Each row comes from the steps of one walk. Every step used is in the known rows, and no mark comes twice. Write the walk behind each row, first mark first.
Each row is shifted at random along 7 fixed directions that mean nothing.
Known rows:
N, C, W, B, J, E: [ 106   80   -3  340   48   30  147  112  103   70  -77  -58  -21  -47
   63   93    5 -104 -104   61   11  111  -77   21  -84  -98  -18   62
  196  -63   95   64 -124   36 -154  141  127   79   84 -207   74 -178
   34 -100 -218  163   63]
J, E, N, C, W: [  37   91  164  573   -4 -331  -59 -116  151  101   90 -137  -27  -60
  251   25    3 -214 -511  145   39  -14 -148  201   55  133  143   59
  167  -55   -2   59 -105   66 -123   -9  -36  408   28   74 -128  -28
  304    5  116   51  -64]
C, N, J, D, S, B: [ -44   32 -174 -225  -77  178   14  279  -80  113  -54    3  -17   -7
 -146  123  -44   87  186   -1   79   96   69  -81  -71 -113   92   14
   40   -6  157  107   67  132  -92  126  -33   20   23 -195   13   34
 -136  -91 -282  240   84]
B, S, R, C, W, J, D: [  74  136  -46   37   83    4   68   24 -107   29   33   32   59  -51
  -21   92   14  -47 -109  130 -187  236 -179  103 -144 -399   75  230
   73  -84   -5  133 -176 -198  -91   -7  201 -160  275 -177   52   32
   25  -50  -29  157  -49]
B, J, E, M, D, S, W, R, C: [ 177  184  -96  -55   92   -3  -59 -306 -179  -92  163  129    1  -84
   19  -29  -99  127 -130   75 -152  -76  -34  314 -158 -166   61  126
  108 -117 -105   89  -54 -288 -150 -146  -62  -98   35   55    4   32
  -68   88  314  -15  -19]
M, N, C, W: [ -72  -72  105  271   38  -63 -181   94   81  100  179  138  127  236
 -121  140  182    8  -77  -50  114 -223   78   42   56   42  183 -114
   -8  152   88  -12   23    6  134 -109  -12  144  -28  -49   41  -83
  -54   27 -202   -9  169]
R, W, S, B, J: [  74  -61  102  247   75 -150   43  -64   37 -237  164  113   95  172
  -22  -39  163   84 -106   61 -191 -225  -21  194  -83 -146  -66   14
  128  188  -49   74  -58 -102  -87  -76  304 -235    5 -165  150 -152
  -49   64  214 -260    0]
R, C, N, J, E, M, D: [-153  -17 -230  -24  -91  243  174  192   -8  291 -249    1 -173 -110
  -65   15  -99  -75  435 -221  224  149   49 -345   28  329  -82 -236
  372 -100  145 -132   17  170  345  223 -257  -86  -29 -269   35  126
 -156  -60 -378  136  195]
S, W, R, C, N, J: [ 169  172 -132   47  129  265  -94 -216 -266  221   39  100  -87 -212
 -138  177 -140  119   13  -32  -69   15  180  -84 -106 -404   96  -32
 -155 -227 -118   23   86 -259   38 -222  168 -100   54   41  -30    5
 -200   46   20   84   81]
M, C, W, B: [ -99   24  371   25 -219  102  -77  189  152  130 -183 -123   88  -34
 -149   37  177  -95  -98  -46   56  155   -7  -48   59  -58 -126 -129
 -116   19   78   15  -20   15  -16   77   19   57  136 -120   71 -138
  -25 -125 -329 -210   25]
E, J, B, S: [  91  -57 -336 -222   35  -38  192   82  120   10 -112 -115   55 -119
  264 -143 -234   36  155   -1   95  -11  110 -215   63  340  -22  173
 -125  -60   61 -254  -16  295  -78  246  -86  190 -187  170  -69   98
  173  -28  143  289  -82]
W, S, R, C, N, M: [ -21  -32  206   68  -33  -46  -31 -604 -156  154  -86  -99 -400 -283
   68  -41 -304 -153 -109 -134  -92  236  -57 -290   83  -73  -95 -318
  185 -325 -419  -37  213 -155  495 -369  250 -214  243  128 -316  212
  128  139  222 -328 -179]
M, D, B, S, R, W, N: [-109  -57   38 -128  -77  177   86   -9  -77 -279  -10  187  243  179
 -201  -75  118  114  280  -87 -159 -106   -9  121  -82 -114  -89  -15
  -81   92   29   33  -10 -238   29   23 -114 -444  100 -155  217  -62
 -260   25  -14 -179   20]
W, J, D, B, S, R, C: [-139   -5  280 -402 -186  -32 -100  323  139  -83 -107 -171  104   26
  -71 -122  272   21  -62   97  -42   97  -28   87   79   -2 -205   63
 -379  221   68   97  -66  122 -309  103   71   76 -118  125   18  -43
   44  -91  -51 -201 -127]
S, R, C, W, B: [  85  114  201  -24  -45   60 -295 -117 -166  203  142   21   19 -123
 -188  145   83  153 -182   43 -120   26   84  112  -12 -408   37    0
 -232  -12 -131  142   97 -185  -87 -314  236   71   39  156   39  -98
  -76   -7   62 -180  -23]
C, W, N, E: [  81  152  -76  594   94  -37  173 -409  -14  -28   85   70  -39 -100
  126  -14  -70 -122 -232   27 -108  -99  -30  163 -161  -11   45  -46
  426 -262  -99   56  -67 -223   11  -92   33 -107  162 -244   37    2
  -89   97  165  -53    1]
W, R, C, N, J: [ -76  145  138  332   40 -101 -203  133    5  105  181   19  140  115
  -88  135  340    4 -279  150  -13 -102   37  265  -31 -175   89   61
  -99  136   83  123 -129 -120 -221  -65  129  221  -75   -9   93  -81
  -27  -18  -80  -52  112]
D, S, R, C, N, E, J, B: [ -64   34  -58  -57  -97 -102  -57  327  195  -15 -113 -208  137  -49
  151  -91  130  -59  -98   62  163   -5  147   -7  133  253  -21   86
 -466   68  193 -160  -77  309 -297  193 -282  452 -225  247  -20   84
  141  -95   51  173  -24]
D, J, B, S, R, W, N, E, M, C: [ 124  272   47  321   16   56   83  -88   36   -1   -8   -4  155 -154
   75  -96  107    0 -375  103  -26 -156   25  326 -145   65  -64   77
  -25  -76   54   82 -175  -89 -443    3 -189  130  -38   16  141  -32
  -89    0  199  -68  -15]
J, E, M, C: [  76   41  -99   62   63   10   88 -306   84  147   34   67  -65 -196
  152 -132 -162    9  -20 -102   83 -157   69   17  -27  433  -43 -193
  322 -156  -89 -161   37   34  137 -126 -107   71  -69   71  -91   92
  -43  106  188  -54   24]
J, B, S, R, C, N, E, M, D: [-275 -197   -1   45   29 -175  -86  374  -11 -126  247  208  330  513
 -165   70  430   41  237  -16  116 -225 -102  199   51  171   84  -78
  224  416  228  -40  -64   91  121   18 -101   22 -101 -104  330   66
  -42  -19 -138    3  214]
B, S, W, R, C: [  14   28  -57 -331  -58  -23  -55  205   79    6 -115 -150  121  -97
   86  -57   87    9   57   52  -91  137   90 -140  121  -93 -118   63
 -670   21   22 -183  -94   65 -170   60  145  139  -32  336 -103  192
  163  -63  155  130  -88]
B, J, D, S, W, N: [ -80  -35  320 -250 -198   87 -178  352   70  -91  -15  -21  -19  154
 -246   51  238  145   33   33  -49  -28  -18   70   39 -121  -13  -41
 -315  259  103  223   27  101 -245   86   50  -64  -94   14   22 -132
 -121  -43 -195 -165  -28]
R, C, N, E, J: [   2   78   39  274  -80  112  135 -121  113  128 -226 -104 -120 -255
   90 -113  -83 -157  -41 -111   80   -3  101 -148   28  310 -119 -206
  145 -199  -19 -142  -21   53  114  101 -178  -10  -53 -109  -49   28
  -82   16  -16 -168   13]
D, B, W, R: [  41    1  107 -134   41 -107  -88 -180  -16 -273  162   27  206  138
   36  -28   86   60 -126  131 -129 -128  -43  294  -21 -119    3  187
 -225   67  -74   45    7 -196 -200  -82   45   53  -33  228   65 -128
   68   29  193  -97  -62]
D, S, B, J, E: [ 202   46 -306   65   64  -96  217  -51   68 -266  119   97   70   28
  187  -24  -85   66   -4  119 -144  -85  -55  238 -156   31   86  207
  194  -56   65   52  -96   18 -270   73    9   -7   43  -48   11  -64
   -7   25  198  275   18]
E, J, D, S: [-113   46  295 -132  -77   97   70 -118  -79 -154   -9   82   56   47
 -141  -28  -45  -24  -16   21 -102   74 -229  325 -180  -75   70    2
  344  -48   20  177  -31 -213   -4  101 -238 -313  239 -376   97  -76
 -133  -14 -121 -195  -52]
B, W, S, R, C, N, M: [ -32   98  131   79  -32  205  -89   -5 -119  137    9  101   47  -16
 -198   88  158   73  -27  -48  -70  -34   85  -66  -47 -237  -34 -144
 -197   17  -42   28   -6 -188   12 -181  138 -151   69   42   98   82
 -151   12  -44 -138   38]
M, D, S, W, J: [  27   19  -51 -310 -109   30   -6  -99  -38  -96  -83  -58 -113  -91
    8  -26 -175   47   77  -18  -30  113    9  -42  -27 -141   15   46
  -31 -172  -40   -5   86  -19   29   25   61  -95  155  -33 -127   11
   -3   15   68   40  -60]
C, W, S, B: [  38   90  191   95 -102   -5  -18 -139  -67    1   10  -37   42  -75
  -72   24   25    5 -188   38 -156   69  -45  103  -80 -281  -54  -42
   76  -74  -79  125   16 -144  -87  -73  181 -113  200 -160   60  -24
  -28  -17   71 -201  -79]
J, E, M, N, C, W: [ -21  231  114  138 -206  285  240    2  294  352 -562 -313 -101 -516
  165 -257 -146 -302  -98 -179  204  191  149 -332   46  544 -325 -338
  -60 -346   94 -239 -136  184  -34  326 -443  162   -8 -155 -143  185
  -31 -105 -161  -87  -35]
C, W, N, E, M, D, J, B, S, R: [ -52 -264  -36 -326  -42 -197 -160 -110  -39  -78   43 -121 -232  113
   43  -40 -131   65  232 -130  182  -56   23 -249  279  241  -38 -138
  -34   70 -126  -75  287  278  278  -58  -57  184 -246  292 -148  102
  149   78  123  -82 -103]
B, W, J, D, S, R, C: [ 114  175   28 -264   18  364   75  -79 -215  -30  -70  139   18 -140
 -198  105 -115   80   84   30 -240  234 -105  103 -242 -475   80  152
  -88 -194  -47  175  -48 -355 -102  -69   19 -405  331 -137   76  -44
 -215  -41  -98   88  -32]
B, S, W, N: [-149 -377  193  -18   37 -164 -265  102   75 -310  427  309  166  554
 -243   27  417  314  222  -82  -83 -598  142   67  160   60   53 -268
 -245  521  -49    3  180   30  151 -312  356 -182 -298  214  123  -79
 -163  202  165 -350   66]
W, B, J, D, S, R, C: [ -20  151  -86 -307  -69  118  101  402   73   58 -195 -118  125  -94
   12  -52   90   -7   27  123  -56  254  -11   40  -94 -129  -90  216
 -286   24  190   30 -218   78 -373  257  -33   36   54  -74   18   19
    9 -175 -131  232  -28]
E, J, D, B, W: [ -10  -44  -24 -294  -34  157  213   -3  -65 -122 -188  -34   12  -23
   26  -54 -236  -57  190   -2   22  161 -168  -30  -69   50  -18  189
  155  -79   46   -2   12  -13   47  279 -249 -187   97 -138   67 -120
   16  -82 -165   91  -43]
C, W, J, E, N, M, D, B: [  11   33  223  119 -173   46  -97 -206  -30  113  -63  -76 -344 -128
  -94   15 -118   32 -116  -92  141  -19   23  -17   20   96  -67 -172
  381  -72  -78  212  189   40   66  -32 -118   64  -89 -105  -48 -171
  -77   36 -111 -306  -27]
E, M, C, N, J, D, B: [ -71  111  149   24  -67  124   45 -285   -8  213 -129  -71  -73 -212
    4 -155 -163 -119 -234  -65  184  -38   36    7  -45  319 -105 -156
  439 -186  -94   39   84  -29  105  -13 -221   -8  -48 -168  -51  -22
 -101   40 -105 -293  -21]
M, N, J, E: [ 116    9   90   12  -69  125    6 -234    5   59 -107  -37 -319 -190
  -24   56 -224   -2  150 -148   95   44   31 -160   15  168   18 -192
  183 -213  -56    6  162   59  130    3 -181   65  -13  -97 -148   -2
 -107   43  -71  -55    3]
R, C, N, J, D: [ -85  -79  -30  184   76 -141 -103 -172  -21  142  158   26 -156   15
   33   -2  -54  -37  -94  -12   73 -130   56 -101   66  126   74  -76
  268   22 -140   16  107   21  254 -183  150   31 -149  -30 -110   49
   31  116   10 -122   -6]
S, R, C, N, E: [ -98   13  144  -51 -178  -82  -42   93  198   93 -249 -291  -80 -199
  138  -99   85 -215  -20  -45   92  185   43 -192  207  251 -179 -199
 -313  -88   14 -198  -17  222   27   78  -71  278  -48  197 -179  168
  144  -59   27  -76  -64]
N, C, W, S, R: [  86   42  110 -320  -24  104  -74 -374  -83  240 -235 -241 -216 -406
   77  -45 -376  -83  -15 -140    3  305   90 -367  120 -143 -104 -207
 -329 -381 -277 -192  197  -18  236 -166  133   33  164  220 -321  217
  139    8  144  -57 -231]

Which walk is each row?
[ -89  -91  325 -282  -35   79 -161   99  -45 -221   13   29  144  153
 -190  -58  153  103   23   38 -106  -74  -10  131   22 -149  -69   15
 -373  229  -30   52   33 -154 -101  -10  -40 -175  -63   88   92 -104
  -48  -21   30 -287  -83] | E, J, D, S, B, W, R, C
[ 105   41 -131 -109  119  154    4  -85 -143   38  -43    8  -12  -22
  -27  131 -211  -32   29   18   90  133  -29 -100  -48 -189  114  205
  -12 -149  -27   21   67 -128   41   19  -53   34   80   24  -40  -74
   14  -39 -220  240   26] | M, C, N, J, D, B, W, R
[  91 -186 -193    4  138 -185  -54   32 -152   48  200   89 -172  157
  -23  172 -118   72   83   25  -85   93  -99 -179   39 -293  139  135
  220  129 -122  105  104   47  261 -153  403 -130   63  -17  -50  -28
  141   28  -24  136    0] | R, C, W, S, B, J, D
[  -2 -175   85 -330 -114   -5  -95  -47  -34  -62 -170 -178 -202  -94
   17    2 -205  -99  122  -43 -110  325  -52 -391  209 -132  -67  -21
 -405  -65 -222  -30  180   17  246  -94  154  -94  104  330 -278  119
  234  -13   -2  -38 -178] | J, D, S, B, W, R, C, N
[ -93  -54   45 -267  -80  156 -111  263   50   24  -82  -36  110   55
 -137  -18  151   46  133  -24    5    2  125 -159  107  -12 -125   19
 -471  188   31   -1   25   10  -63   35  -22   -9 -201  198   47  -28
  -48  -57 -213  -69    1] | J, D, B, W, R, C, N
[  70   77   42  291  -84 -106  120   89  230  -47  -71  -48  -10  -17
  179  -84   38  -83 -288   73   92  -91  -28  154  -28  331    1   -5
  164   14  135   21 -131  175 -261  150 -191  234  -30   14  -83  -76
   88  -17   54   54   26] | D, S, B, J, E, N, M, C
[  81  -87  146 -286   39   65  -27 -471 -314 -151   69  109  -51  -41
 -111   19 -322   20   43  -47 -183  156 -202   52  -37 -307   89   93
  173 -158 -288  125  182 -332  312 -212  -64 -407  232  -12  -11  -50
  -22   78   87 -199 -170] | E, J, D, B, S, R, C, W
[ 120  -13  121  126   31  -18   -9 -208  -92   18 -124 -178 -289 -234
   96   32 -242  -40   -5  -21   33  158  -54  -95   56  -16  -18   -8
  -48 -162 -120  -23  140   95   39   -6  -44  123   13  150  -92  -74
  126  -13  171  -32 -104] | S, R, W, N, E, J, B
[ 277    0   75   68   11   61  -46 -336  -24   50  -29   -3 -268 -274
   17   13 -214   65  -23 -112 -151   31   69 -214   80  -68   -8 -131
 -146 -187 -255   11  119  -71  123 -237  130  -99  -13  220 -200   32
  -18  121  261 -150 -160] | B, S, R, C, W, J, E, N
[ -81  -56  377  -20   -9 -180 -323  -43  -36  -86  295  109   -8  234
 -198   43  295   77 -179   36  -10 -228  -86  344   49   46   81 -179
  153  270  -66  211   70  -41    0 -266    2   32 -152   51   51  -20
  -84   95   69 -406   14] | B, J, D, S, R, C, N, E, M
[ 192  151   60 -112   36  283  -41 -191 -207  -18  -47   73 -153 -172
 -196  125 -140   45   33  -38 -161  143    1   18 -141 -410   41  -63
  -57 -210 -123  163   57 -284  -39 -141   14 -289  153 -110  -29   25
 -224   22  -54  -54  -26] | B, J, D, S, W, R, C, N, E
[  35  -90 -163 -260   17  -16   34 -142 -239  -18   88   80 -123  109
  -21   99 -270  105  185  -26   25   71 -165  -42  -39 -100  132  168
  359  -33  -69   95  153  -15  200    3  -24 -116   83  -20   42  -28
   84   14  -45  132    3] | E, M, D, J, B, W, S
[ 200  101  158  155   29  -68   61 -139   52   62 -130 -142 -151 -249
  149  -32  -96 -100 -188   47  -16  185 -152   65  -20   30 -125   32
  138 -126  -63  -11  -84   25  -85    8   57  120  113   54  -66 -102
  148  -49  147  -64  -41] | S, R, W, B, J, E, M, C
[  71  139 -323   -2  -13  -41  -67  177 -233  328   -5  -84  -64 -122
   81  193 -198   35  -50  114  154  262  -73  -97   -3 -125  231  353
   83  -93  102   15  -25  151  -60  106  -56  356   50  173  -50   91
  228 -112  -95  489   49] | E, J, B, S, R, C, N, M, D
[ -99  -95   90  252   30   54  -16 -149  -42  -27   74   99 -102   76
 -108  -55   10   17  -20  -91   52 -217   76   12    4  120  -38 -137
  259   79  -89  103  127  -67  170  -94 -121 -181 -167 -143  108 -145
 -181   89  -62 -311   11] | R, C, W, N, E, J, D, B
